Below is a small trained network, with its code and all its weights. Each question gives an input and a target symbol and asks what happens when units are switched off, that is, made to give their printed mean instead of their output.

import numpy as np


def w(rows, s, z=0):
    codes = np.array(rows[::2]) - 128.0
    scale = np.full(codes.shape[1], s)
    scale[-1] = z or s
    return codes * scale


def f(y):
    return y / 2 * (1 + np.tanh(0.7978845608 * (y + 0.044715 * y**3)))


def softmax(a):
    e = np.exp(a - a.max(-1, keepdims=True))
    return e / e.sum(-1, keepdims=True)


def log_softmax(a):
    a = a - a.max(-1, keepdims=True)
    return a - np.log(np.exp(a).sum(-1, keepdims=True))


def net(x, mask):
    ids = ['ΓΠΣΨαβδεζθμξτφω'.index(c) for c in x.split()]
    T = len(ids)
    res = E[ids] + P[:T]
    u = 0
    for l in range(2):
        q, k, v = (res @ M[l].T for M in (Q, K, V))
        z = softmax(np.where(np.tri(T) > 0, q @ k.T / 2**0.5, -1e9)) @ v
        res = res + np.where(mask[u], z, O[l][:, -1]) @ O[l][:, :-1]
        u += 1
        y = f(res @ A[l][:, :-1].T + A[l][:, -1])
        res = res + np.where(mask[u : u + 4], y, B[l][:, -1]) @ B[l][:, :-1]
        u += 4
    return log_softmax(res[-1] @ U[:, :-1].T + U[:, -1])


Q, K, V, O, A, B = {}, {}, {}, {}, {}, {}
E = w([
[150,115,145,123,97,163,93,213,115,197],'Γ',
[98,78,216,41,98,100,125,189,131,145],'Π',
[63,197,150,102,147,109,155,155,151,113],'Σ',
[125,159,51,75,106,146,144,158,126,146],'Ψ',
[53,115,174,76,120,160,177,116,63,142],'α',
[142,188,140,109,172,94,174,181,196,165],'β',
[197,134,33,84,80,133,91,192,214,154],'δ',
[160,191,40,126,130,135,143,187,190,140],'ε',
[91,58,157,113,75,199,151,147,62,175],'ζ',
[84,152,199,180,135,199,154,94,91,139],'θ',
[127,172,132,142,84,208,129,111,91,128],'μ',
[64,180,92,132,126,141,135,158,130,114],'ξ',
[202,174,174,86,211,149,27,4,207,55],'τ',
[184,212,75,215,134,224,106,165,154,109],'φ',
[144,107,1,103,46,200,178,161,91,140],'ω',
],0.013)
P = w([
[70,187,118,213,14,93,185,87,145,166],'0',
[133,158,114,23,65,198,1,187,80,246],'1',
[160,167,112,31,127,184,23,171,119,216],'2',
[114,174,105,37,110,196,46,102,111,176],'3',
[160,170,121,55,102,186,23,176,126,215],'4',
[142,170,101,40,88,169,53,157,133,189],'5',
[131,151,77,29,77,162,68,180,153,204],'6',
[114,205,104,60,96,189,61,136,144,161],'7',
[109,199,114,87,88,177,69,152,150,167],'8',
[111,185,115,103,91,183,62,166,167,156],'9',
[94,179,129,94,76,192,106,143,145,140],'10',
[76,161,119,68,60,173,127,177,144,163],'11',
[48,189,154,109,88,196,141,140,122,131],'12',
[58,193,151,61,125,211,125,150,102,139],'13',
],0.0072)
Q[0] = w([
[47,221,183,96,57,254,105,198,149,176],'L0H1',
[197,40,162,142,158,59,81,134,58,72],'L0H1',
],0.0062)
K[0] = w([
[71,144,42,254,36,64,246,76,209,95],'L0H1',
[88,130,113,8,251,196,81,181,163,153],'L0H1',
],0.0059)
V[0] = w([
[9,251,135,156,205,46,199,112,122,94],'L0H1',
[253,219,3,153,159,86,77,229,238,138],'L0H1',
],0.0069)
O[0] = w([
[221,98,106,145,51,87,181,56,196,245,226],'L0H1',
[90,175,98,185,217,45,113,83,87,185,4],'L0H1',
],0.011,0.0048)
A[0] = w([
[133,76,87,151,71,120,192,111,149,176,1],'L0N1',
[155,191,126,253,73,208,166,56,38,89,152],'L0N2',
[246,99,218,98,79,157,104,137,187,167,19],'L0N3',
[100,161,104,227,238,13,132,131,121,167,68],'L0N4',
],0.0054,0.0057)
B[0] = w([
[173,119,177,166,203,111,201,58,167,27,164],'L0N1',
[162,196,42,154,86,184,60,208,160,148,149],'L0N2',
[48,137,77,139,101,139,219,81,202,52,254],'L0N3',
[42,2,124,125,133,158,170,188,170,129,161],'L0N4',
],0.0068,0.011)
Q[1] = w([
[185,76,110,201,142,70,71,92,110,1],'L1H1',
[184,4,188,245,166,109,81,88,95,3],'L1H1',
],0.0059)
K[1] = w([
[173,128,172,67,195,160,92,93,119,145],'L1H1',
[172,71,138,82,195,156,1,118,97,120],'L1H1',
],0.0084)
V[1] = w([
[107,100,253,98,135,82,65,198,159,167],'L1H1',
[157,215,77,208,102,207,54,183,104,142],'L1H1',
],0.0076)
O[1] = w([
[9,183,179,70,74,116,133,152,140,163,3],'L1H1',
[171,186,83,114,254,162,233,177,145,219,122],'L1H1',
],0.0089,0.012)
A[1] = w([
[188,125,111,153,168,89,130,134,120,255,254],'L1N1',
[128,165,139,77,97,106,101,200,78,223,124],'L1N2',
[84,216,60,104,128,132,167,225,87,217,95],'L1N3',
[157,148,103,165,182,30,90,126,61,204,80],'L1N4',
],0.006,0.0064)
B[1] = w([
[79,254,113,172,24,131,146,154,47,74,228],'L1N1',
[128,127,146,102,130,116,141,10,214,52,178],'L1N2',
[100,112,240,136,184,130,86,69,194,73,254],'L1N3',
[77,48,12,157,195,238,120,64,88,103,154],'L1N4',
],0.008,0.012)
U = w([
[103,147,194,135,151,175,93,59,202,111,138],'Γ',
[53,152,169,96,2,166,42,210,121,148,114],'Π',
[164,92,152,187,162,88,84,1,195,199,155],'Σ',
[107,188,71,130,56,146,88,117,34,144,253],'Ψ',
[109,101,150,153,89,170,73,140,111,2,24],'α',
[104,137,196,187,58,36,23,75,112,200,176],'β',
[57,30,114,196,195,158,52,121,172,120,36],'δ',
[56,90,39,184,90,129,110,122,70,200,145],'ε',
[108,104,149,58,105,238,112,251,154,168,180],'ζ',
[197,88,142,138,196,216,156,91,205,169,121],'θ',
[176,218,159,111,97,145,214,194,123,188,182],'μ',
[158,205,133,150,31,80,177,95,127,235,139],'ξ',
[90,154,107,137,86,175,106,62,156,168,116],'τ',
[91,93,84,195,199,160,165,42,128,192,16],'φ',
[186,116,124,152,205,163,99,164,32,37,101],'ω',
],0.005,0.0051)

Each question gives the input, a string of symbols that net reads in full, and the target symbol t.
The units are the heads (2 rows each of Q, K, V and O) and the neurons (one row each of A and B). Each row of codes is followed by its name. A weight is (code - 128) times the scale printed after its matrix; where a second scale follows, it is the last column's (O, A, B and U).
mask holds one flag per unit, layer by layer, with each layer's heads first. A switched-off unit (its flag False) gives its mean, the last column of its rows in O or B, instead of its output. The means were averaged over made-up inputs and are rounded, as every weight is.
A unit's drop is (log p(t) with every unit on - log p(t) with that unit switched off) / (log p(t) with every unit on - log p(t) with every unit switched off).
The circuit of an input: a set's keep is (log p(t) with only the set's units on - log p(t) with every unit switched off) / (log p(t) with every unit on - log p(t) with every unit switched off). Starting from all 10 units, units are removed one at a time, each time the one whose removal leaves the highest keep (on an exact tie, the one counted first), for as long as the keep stays at least 0.8.
units of the circuit, in order: the units of the circuit, biggest drop first
unit that matters most: the unit with the biggest drop
k most important neurons: the k neurons with the biggest drops, biggest first
top k neurons in layer l: the k neurons of layer l with the biggest drops, biggest first
input Γ θ Γ θ Γ Γ φ ξ Γ Γ μ Ψ α, target Γ: 3 most important neurons	L1N3; L0N3; L0N1
input β Γ Γ α β Σ μ Γ α, target β: unit that matters most	L1H1
input θ δ α Σ Γ β θ Γ μ β Γ Π Σ ε, target θ: units of the circuit, in order	L0H1; L0N2; L1H1
input θ ε Σ ω Γ Π, target θ: 2 most important neurons	L0N2; L0N3
input φ τ ζ Γ θ ζ ε τ Π ω, target φ: units of the circuit, in order	L0H1; L1H1
input ξ δ Γ Σ β ε μ θ, target ξ: units of the circuit, in order	L0H1; L1N3
input β α Γ α θ ξ, target β: units of the circuit, in order	L1H1; L0H1; L0N4
input β δ μ Γ δ, target β: units of the circuit, in order	L1H1; L0H1; L0N4
input δ ζ Γ Γ Σ μ β δ μ θ, target δ: units of the circuit, in order	L0H1; L0N4
input θ θ Γ ζ δ Σ μ Π Σ Γ Ψ Ψ Σ ζ, target θ: units of the circuit, in order	L0H1; L1N1
input α μ β, target α: top 2 neurons in layer 0	L0N3; L0N1
input Ψ θ α, target Ψ: 2 most important neurons	L1N1; L0N3
input Γ Γ Γ Γ Γ ζ Γ α Γ θ α, target Γ: 2 most important neurons	L0N3; L1N3
input δ θ μ ε Ψ α β Γ, target δ: top 2 neurons in layer 0	L0N4; L0N3
input θ Ψ Γ ω ε Ψ Γ, target θ: units of the circuit, in order	L0N2; L1H1
input Π τ Γ Γ Ψ Σ φ μ μ τ α, target Π: units of the circuit, in order	L1H1; L0N3; L0N1
input Σ Γ Ψ Γ α Γ Σ Ψ, target Σ: top neuron in layer 0	L0N1
input θ δ ω Σ α α δ μ ζ Γ, target θ: 3 most important neurons	L0N2; L0N3; L1N1
input Γ θ φ, target Γ: top 2 neurons in layer 1	L1N3; L1N2
input Σ ω θ α θ ε ω Γ ζ θ θ Σ, target Σ: units of the circuit, in order	L0H1; L1H1; L1N1
input Π θ ξ, target Π: units of the circuit, in order	L1H1; L0H1
input μ ξ Π ξ ε Γ Γ μ α δ δ θ θ, target μ: 2 most important neurons	L1N1; L0N2
